Here is a tiny trained network, its code and every weight. The questions are about switching its units off for an input and a target symbol, where a switched-off unit gives its printed mean instead of its output.

import numpy as np


def w(rows, s, z=0):
    codes = np.array(rows[::2]) - 128.0
    scale = np.full(codes.shape[1], s)
    scale[-1] = z or s
    return codes * scale


def norm(h):
    return h / np.sqrt((h * h).mean(-1, keepdims=True) + 1e-5)


def f(y):
    return np.maximum(y, 0)


def softmax(a):
    e = np.exp(a - a.max(-1, keepdims=True))
    return e / e.sum(-1, keepdims=True)


def log_softmax(a):
    a = a - a.max(-1, keepdims=True)
    return a - np.log(np.exp(a).sum(-1, keepdims=True))


def net(x, mask):
    ids = ['αβγδεζηθλξπστφψω'.index(c) for c in x.split()]
    T = len(ids)
    res = E[ids] + P[:T]
    r = norm(res)
    for j in range(3):
        rows = slice(2 * j, 2 * j + 2)
        q, k, v = (r @ M[0][rows].T for M in (Q, K, V))
        z = softmax(np.where(np.tri(T) > 0, q @ k.T / 2**0.5, -1e9)) @ v
        o = O[0][rows]
        res = res + np.where(mask[j], z, o[:, -1]) @ o[:, :-1]
    y = f(norm(res) @ A[0][:, :-1].T + A[0][:, -1])
    res = res + np.where(mask[3:19], y, B[0][:, -1]) @ B[0][:, :-1]
    return log_softmax(norm(res)[-1] @ U[:, :-1].T + U[:, -1])


Q, K, V, O, A, B = {}, {}, {}, {}, {}, {}
E = w([
[182,163,110,121],'α',
[174,150,116,125],'β',
[154,184,153,165],'γ',
[105,39,140,112],'δ',
[153,116,116,92],'ε',
[105,86,145,111],'ζ',
[127,84,113,89],'η',
[125,125,118,73],'θ',
[116,77,134,114],'λ',
[142,98,157,107],'ξ',
[170,177,119,115],'π',
[108,134,187,159],'σ',
[186,135,139,251],'τ',
[134,149,99,127],'φ',
[188,122,188,100],'ψ',
[41,133,83,206],'ω',
],0.019)
P = w([
[91,120,86,57],'0',
[113,29,24,22],'1',
[122,33,33,30],'2',
[54,200,133,16],'3',
[78,177,133,52],'4',
[222,26,2,131],'5',
[182,96,33,74],'6',
],0.0066)
Q[0] = w([
[220,116,35,139],'head 0',
[61,237,112,102],'head 0',
[253,62,18,159],'head 1',
[130,208,207,113],'head 1',
[81,137,115,193],'head 2',
[46,176,181,64],'head 2',
],0.0062)
K[0] = w([
[25,131,255,119],'head 0',
[86,92,44,97],'head 0',
[19,213,154,131],'head 1',
[106,8,126,149],'head 1',
[181,138,119,48],'head 2',
[155,75,63,155],'head 2',
],0.0065)
V[0] = w([
[173,180,147,166],'head 0',
[254,99,247,132],'head 0',
[15,158,88,163],'head 1',
[98,229,47,51],'head 1',
[98,205,252,78],'head 2',
[171,126,162,57],'head 2',
],0.013)
O[0] = w([
[97,249,59,156,141],'head 0',
[193,140,57,54,157],'head 0',
[58,99,148,186,83],'head 1',
[122,202,212,153,176],'head 1',
[54,91,111,12,3],'head 2',
[174,136,169,50,140],'head 2',
],0.014,0.0042)
A[0] = w([
[39,152,183,86,111],'neuron 0',
[224,20,114,183,131],'neuron 1',
[147,36,76,100,3],'neuron 2',
[131,205,192,178,98],'neuron 3',
[88,107,180,200,146],'neuron 4',
[5,129,69,88,224],'neuron 5',
[181,96,1,147,164],'neuron 6',
[159,120,147,152,89],'neuron 7',
[139,191,126,164,103],'neuron 8',
[200,130,222,182,165],'neuron 9',
[119,21,38,155,131],'neuron 10',
[81,164,134,113,232],'neuron 11',
[114,105,64,147,77],'neuron 12',
[163,99,144,68,76],'neuron 13',
[209,99,168,92,147],'neuron 14',
[128,101,84,142,89],'neuron 15',
],0.008,0.0054)
B[0] = w([
[51,57,178,100,153],'neuron 0',
[200,176,122,183,240],'neuron 1',
[121,216,123,129,139],'neuron 2',
[136,241,101,121,196],'neuron 3',
[77,142,67,169,182],'neuron 4',
[72,2,97,208,162],'neuron 5',
[128,235,125,133,254],'neuron 6',
[121,89,148,109,142],'neuron 7',
[104,182,112,179,179],'neuron 8',
[174,178,92,180,253],'neuron 9',
[156,227,134,191,187],'neuron 10',
[80,67,73,113,196],'neuron 11',
[136,169,170,156,144],'neuron 12',
[47,118,98,145,149],'neuron 13',
[123,193,93,131,208],'neuron 14',
[131,193,174,143,142],'neuron 15',
],0.0062,0.0061)
U = w([
[118,159,163,123,1],'α',
[130,140,161,118,20],'β',
[13,185,102,79,179],'γ',
[191,24,136,157,124],'δ',
[148,124,186,119,46],'ε',
[135,53,172,136,148],'ζ',
[151,83,176,141,66],'η',
[110,132,250,114,163],'θ',
[162,58,166,155,117],'λ',
[198,62,136,45,206],'ξ',
[105,199,214,83,80],'π',
[89,55,100,95,173],'σ',
[177,147,2,192,179],'τ',
[102,148,204,174,60],'φ',
[164,88,90,56,70],'ψ',
[43,82,146,250,121],'ω',
],0.0097,0.0052)

Each question gives the input, a string of symbols that net reads in full, and the target symbol t.
The units are the heads (2 rows each of Q, K, V and O) and the neurons (one row each of A and B). Each row of codes is followed by its name. A weight is (code - 128) times the scale printed after its matrix; where a second scale follows, it is the last column's (O, A, B and U).
mask holds one flag per unit, heads first, then neurons. A switched-off unit (its flag False) gives its mean, the last column of its rows in O or B, instead of its output. The means were averaged over made-up inputs and are rounded, as every weight is.
A unit's drop is (log p(t) with every unit on - log p(t) with that unit switched off) / (log p(t) with every unit on - log p(t) with every unit switched off).
The circuit of an input: a set's keep is (log p(t) with only the set's units on - log p(t) with every unit switched off) / (log p(t) with every unit on - log p(t) with every unit switched off). Starting from the 12 units with the biggest drops (on a tie, the unit counted first), units are removed one at a time, each time the one whose removal leaves the highest keep (on an exact tie, the one counted first), for as long as the keep stays at least 0.8.
circuit, biggest first: the units of the circuit, biggest drop first
most important unit: the unit with the biggest drop
which heads matter: for each layer, one digit per head in row order, 1 if its drop is at least 0.15 and else 0, layers parted by /
input γ σ ω π τ, target ω: circuit, biggest first : (head 2; head 1; neuron 5)
input ζ γ γ ξ ξ δ θ, target ξ: which heads matter : 101
input τ σ τ θ, target τ: most important unit : head 1
input γ τ τ ψ, target τ: circuit, biggest first : (head 2; head 1)
input ζ ω τ δ, target ω: which heads matter : 100
input ω π θ, target ω: which heads matter : 100
input τ θ λ π ω, target ω: which heads matter : 100
input ω δ γ, target ω: circuit, biggest first : (head 0; head 1)
input β ξ β ζ ω τ ξ, target ω: which heads matter : 110
input γ τ γ σ τ, target γ: which heads matter : 101
input γ τ τ γ π τ, target γ: circuit, biggest first : (head 2; head 1; head 0)
input ξ τ λ ξ θ σ, target ξ: which heads matter : 001
input π τ τ θ, target τ: which heads matter : 011
input γ λ τ ξ λ γ, target ξ: circuit, biggest first : (head 2; head 0)
input ξ τ σ ζ, target τ: circuit, biggest first : (head 1)
input δ γ γ γ, target γ: which heads matter : 001
input π τ γ ξ, target τ: circuit, biggest first : (head 2; head 1)
input σ δ ω τ τ, target ω: circuit, biggest first : (head 1; head 2)
input γ ψ ξ η θ, target ξ: which heads matter : 000
input ζ τ τ ξ, target τ: circuit, biggest first : (head 1)
input ω τ λ, target ω: which heads matter : 010
